Below is a small trained network, with its code and all its weights. Each question gives an input and a target symbol and asks what happens when units are switched off, that is, made to give their printed mean instead of their output.

import numpy as np


def w(rows, s, z=0):
    codes = np.array(rows[::2]) - 128.0
    scale = np.full(codes.shape[1], s)
    scale[-1] = z or s
    return codes * scale


def f(y):
    return y / 2 * (1 + np.tanh(0.7978845608 * (y + 0.044715 * y**3)))


def softmax(a):
    e = np.exp(a - a.max(-1, keepdims=True))
    return e / e.sum(-1, keepdims=True)


def log_softmax(a):
    a = a - a.max(-1, keepdims=True)
    return a - np.log(np.exp(a).sum(-1, keepdims=True))


def net(x, mask):
    ids = ['ΓΔΛΣΦΩαβεζηθμψ'.index(c) for c in x.split()]
    T = len(ids)
    res = E[ids] + P[:T]
    u = 0
    for l in range(3):
        q, k, v = (res @ M[l].T for M in (Q, K, V))
        z = softmax(np.where(np.tri(T) > 0, q @ k.T / 4**0.5, -1e9)) @ v
        res = res + np.where(mask[u], z, O[l][:, -1]) @ O[l][:, :-1]
        u += 1
        y = f(res @ A[l][:, :-1].T + A[l][:, -1])
        res = res + np.where(mask[u : u + 4], y, B[l][:, -1]) @ B[l][:, :-1]
        u += 4
    return log_softmax(res[-1] @ U[:, :-1].T + U[:, -1])


Q, K, V, O, A, B = {}, {}, {}, {}, {}, {}
E = w([
[52,117,195,79,125,116,209],'Γ',
[153,129,91,113,107,76,184],'Δ',
[94,108,89,117,95,121,122],'Λ',
[54,160,169,199,123,141,174],'Σ',
[160,137,128,138,81,140,36],'Φ',
[78,173,145,70,190,113,160],'Ω',
[166,197,154,174,176,151,112],'α',
[176,97,171,47,193,114,175],'β',
[127,78,150,158,59,134,90],'ε',
[110,113,105,130,88,84,184],'ζ',
[197,118,90,138,110,108,151],'η',
[136,8,181,116,149,154,158],'θ',
[168,153,100,66,126,117,57],'μ',
[104,152,136,142,60,104,81],'ψ',
],0.014)
P = w([
[168,150,136,131,68,92,142],'0',
[119,104,100,156,182,37,80],'1',
[124,136,72,92,106,169,157],'2',
[171,164,192,123,80,109,148],'3',
[126,99,132,168,183,87,81],'4',
[120,134,93,94,123,188,169],'5',
[166,166,225,120,91,122,151],'6',
[131,95,150,171,193,122,83],'7',
[113,138,112,97,138,206,186],'8',
[164,171,255,116,96,125,164],'9',
],0.011)
Q[0] = w([
[164,166,215,157,130,85,154],'L0H1',
[206,157,162,99,94,89,181],'L0H1',
[94,115,8,179,185,176,98],'L0H1',
[90,53,3,155,207,132,144],'L0H1',
],0.015)
K[0] = w([
[123,163,238,190,211,155,151],'L0H1',
[131,133,160,144,254,217,220],'L0H1',
[169,140,26,139,45,59,84],'L0H1',
[171,106,53,141,55,30,152],'L0H1',
],0.0095)
V[0] = w([
[2,241,137,245,99,163,92],'L0H1',
[198,180,68,199,31,160,104],'L0H1',
[239,31,45,179,64,145,20],'L0H1',
[68,29,181,137,38,139,145],'L0H1',
],0.0065)
O[0] = w([
[128,254,50,227,38,112,63,42],'L0H1',
[139,119,105,228,129,219,174,252],'L0H1',
[83,105,173,223,206,179,178,212],'L0H1',
[86,8,59,234,109,19,129,61],'L0H1',
],0.0066,0.0032)
A[0] = w([
[162,55,194,170,184,42,123,254],'L0N1',
[137,129,93,88,64,177,169,227],'L0N2',
[159,145,87,136,254,153,118,192],'L0N3',
[194,135,145,166,84,205,136,138],'L0N4',
],0.0087,0.0044)
B[0] = w([
[150,47,65,131,236,62,95,255],'L0N1',
[75,200,99,19,67,179,192,213],'L0N2',
[171,141,3,111,161,105,72,231],'L0N3',
[223,123,234,173,92,180,136,240],'L0N4',
],0.0063,0.0067)
Q[1] = w([
[253,176,172,130,105,10,230],'L1H1',
[43,40,130,131,103,218,115],'L1H1',
[234,153,113,151,137,49,249],'L1H1',
[156,203,93,184,198,188,24],'L1H1',
],0.0048)
K[1] = w([
[135,155,188,68,62,222,195],'L1H1',
[78,101,95,133,136,73,119],'L1H1',
[122,182,128,63,108,255,210],'L1H1',
[167,217,149,148,186,144,63],'L1H1',
],0.0081)
V[1] = w([
[130,62,164,110,145,94,178],'L1H1',
[153,161,158,142,164,74,2],'L1H1',
[146,124,72,185,210,44,31],'L1H1',
[106,169,105,139,106,14,134],'L1H1',
],0.0039)
O[1] = w([
[178,155,120,140,26,139,137,110],'L1H1',
[106,179,198,69,143,57,65,73],'L1H1',
[81,211,210,49,84,97,124,74],'L1H1',
[153,129,252,90,151,141,138,2],'L1H1',
],0.004,0.003)
A[1] = w([
[2,100,123,103,107,159,163,121],'L1N1',
[121,90,105,102,165,107,122,1],'L1N2',
[157,115,128,162,139,177,122,65],'L1N3',
[120,66,121,168,151,90,91,30],'L1N4',
],0.012,0.0043)
B[1] = w([
[12,33,139,212,85,108,2,157],'L1N1',
[167,198,220,180,64,145,127,213],'L1N2',
[213,79,140,88,78,171,102,226],'L1N3',
[92,242,139,90,148,150,41,254],'L1N4',
],0.0077,0.0067)
Q[2] = w([
[149,135,230,91,80,123,102],'L2H1',
[123,184,74,63,158,117,156],'L2H1',
[105,79,66,172,178,149,150],'L2H1',
[161,83,42,93,168,132,3],'L2H1',
],0.0062)
K[2] = w([
[155,152,203,66,33,209,172],'L2H1',
[114,214,79,60,148,97,97],'L2H1',
[108,65,106,177,198,60,114],'L2H1',
[253,89,19,102,177,148,130],'L2H1',
],0.0063)
V[2] = w([
[86,64,253,127,72,138,183],'L2H1',
[37,106,201,202,78,204,150],'L2H1',
[18,84,105,141,163,55,148],'L2H1',
[108,189,164,23,77,169,151],'L2H1',
],0.0039)
O[2] = w([
[244,108,216,205,67,199,128,94],'L2H1',
[162,150,188,224,30,153,185,99],'L2H1',
[211,142,38,188,139,149,222,2],'L2H1',
[170,253,194,86,102,181,87,134],'L2H1',
],0.0035,0.0092)
A[2] = w([
[88,111,51,101,167,28,98,120],'L2N1',
[51,102,173,186,70,134,66,90],'L2N2',
[93,106,47,67,179,161,253,36],'L2N3',
[136,228,176,81,112,143,64,2],'L2N4',
],0.0073,0.0045)
B[2] = w([
[85,89,232,157,65,91,151,184],'L2N1',
[255,172,86,143,175,70,103,176],'L2N2',
[145,203,191,160,126,17,189,177],'L2N3',
[34,82,78,138,116,146,225,254],'L2N4',
],0.0083,0.0095)
U = w([
[141,83,132,97,66,77,108,64],'Γ',
[61,67,123,186,99,111,198,108],'Δ',
[132,138,81,137,151,109,62,221],'Λ',
[146,171,152,209,121,110,141,2],'Σ',
[93,156,177,139,92,204,164,169],'Φ',
[74,156,198,147,164,92,106,211],'Ω',
[165,166,51,78,177,199,74,170],'α',
[163,117,197,46,139,121,122,24],'β',
[174,110,188,157,102,123,105,17],'ε',
[88,59,28,185,105,151,138,159],'ζ',
[161,165,111,134,158,86,201,111],'η',
[141,2,117,122,152,169,161,160],'θ',
[87,131,62,55,109,133,139,130],'μ',
[139,211,58,138,59,100,99,71],'ψ',
],0.0091,0.0048)

Each question gives the input, a string of symbols that net reads in full, and the target symbol t.
The units are the heads (4 rows each of Q, K, V and O) and the neurons (one row each of A and B). Each row of codes is followed by its name. A weight is (code - 128) times the scale printed after its matrix; where a second scale follows, it is the last column's (O, A, B and U).
mask holds one flag per unit, layer by layer, with each layer's heads first. A switched-off unit (its flag False) gives its mean, the last column of its rows in O or B, instead of its output. The means were averaged over made-up inputs and are rounded, as every weight is.
A unit's drop is (log p(t) with every unit on - log p(t) with that unit switched off) / (log p(t) with every unit on - log p(t) with every unit switched off).
The circuit of an input: a set's keep is (log p(t) with only the set's units on - log p(t) with every unit switched off) / (log p(t) with every unit on - log p(t) with every unit switched off). Starting from the 12 units with the biggest drops (on a tie, the unit counted first), units are removed one at a time, each time the one whose removal leaves the highest keep (on an exact tie, the one counted first), for as long as the keep stays at least 0.8.
units of the circuit, in order: the units of the circuit, biggest drop first
most important unit: the unit with the biggest drop
k most important neurons: the k neurons with the biggest drops, biggest first
top k neurons in layer l: the k neurons of layer l with the biggest drops, biggest first
input η ε Λ Λ, target ζ: top 2 neurons in layer 2 => (L2N3, L2N1)
input η η α Φ Φ μ η Φ, target α: most important unit => L0H1
input α ζ ψ η η η θ η, target α: 2 most important neurons => (L1N2, L1N4)
input ε η η Λ Δ Σ Λ Φ, target Ω: units of the circuit, in order => (L1H1, L0H1, L0N2, L1N4)
input Ω Δ α Φ Φ η, target η: 3 most important neurons => (L2N3, L1N4, L0N2)
input Λ Δ Φ Φ ε Φ, target Φ: 4 most important neurons => (L0N1, L0N4, L1N1, L0N2)
input Φ θ α, target α: top 3 neurons in layer 0 => (L0N3, L0N4, L0N1)
input ζ Φ Φ Φ η Φ Δ, target η: top 3 neurons in layer 1 => (L1N2, L1N1, L1N4)
input Σ η Σ η Λ Σ Λ Δ, target Ω: 2 most important neurons => (L2N1, L1N4)
input ζ η Φ η α η α η Φ ζ, target Φ: top 3 neurons in layer 0 => (L0N1, L0N3, L0N2)
input α η ζ, target ζ: 2 most important neurons => (L1N1, L1N4)
input Φ η ψ, target ψ: 3 most important neurons => (L2N2, L1N1, L0N1)
input ζ η Δ Δ, target η: 2 most important neurons => (L2N3, L1N1)
input Λ Φ α η η η θ ζ ψ Δ, target Ω: top neuron in layer 1 => (L1N4)
input Φ Φ η η β Λ θ Δ η Λ, target Ω: 3 most important neurons => (L0N1, L1N4, L1N3)
input η η ζ η ζ Δ α, target Φ: 3 most important neurons => (L2N4, L0N1, L0N4)
input Δ Σ Λ Ω μ, target Ω: 4 most important neurons => (L2N1, L1N3, L0N4, L0N2)
input Φ Φ ψ, target ψ: units of the circuit, in order => (L2N2, L1N1, L0N1, L0N2)
input μ η η Φ, target ε: 2 most important neurons => (L0N4, L2N4)
input η ζ Σ, target Σ: top 2 neurons in layer 0 => (L0N1, L0N3)
input α η Σ η Λ ζ α Δ Φ, target Φ: units of the circuit, in order => (L0N1, L1H1, L2H1)
input Σ Φ η η β Σ, target Σ: most important unit => L1N1
input Σ ψ Δ θ, target Ω: top 2 neurons in layer 0 => (L0N1, L0N4)
input Φ Φ η Φ ψ Φ ζ Φ Λ, target Λ: 2 most important neurons => (L1N1, L2N2)
input Λ η α Γ η η ε, target Γ: top 2 neurons in layer 2 => (L2N1, L2N4)
input Σ η η Ω Φ, target Ω: top 3 neurons in layer 1 => (L1N3, L1N2, L1N1)
input Σ Σ β Δ η η α Φ ε, target ε: most important unit => L1N1
input η α ζ Φ η η Δ η Δ, target Δ: 2 most important neurons => (L1N1, L2N3)
input Δ η η ψ η ζ ε, target Λ: 2 most important neurons => (L1N4, L0N1)
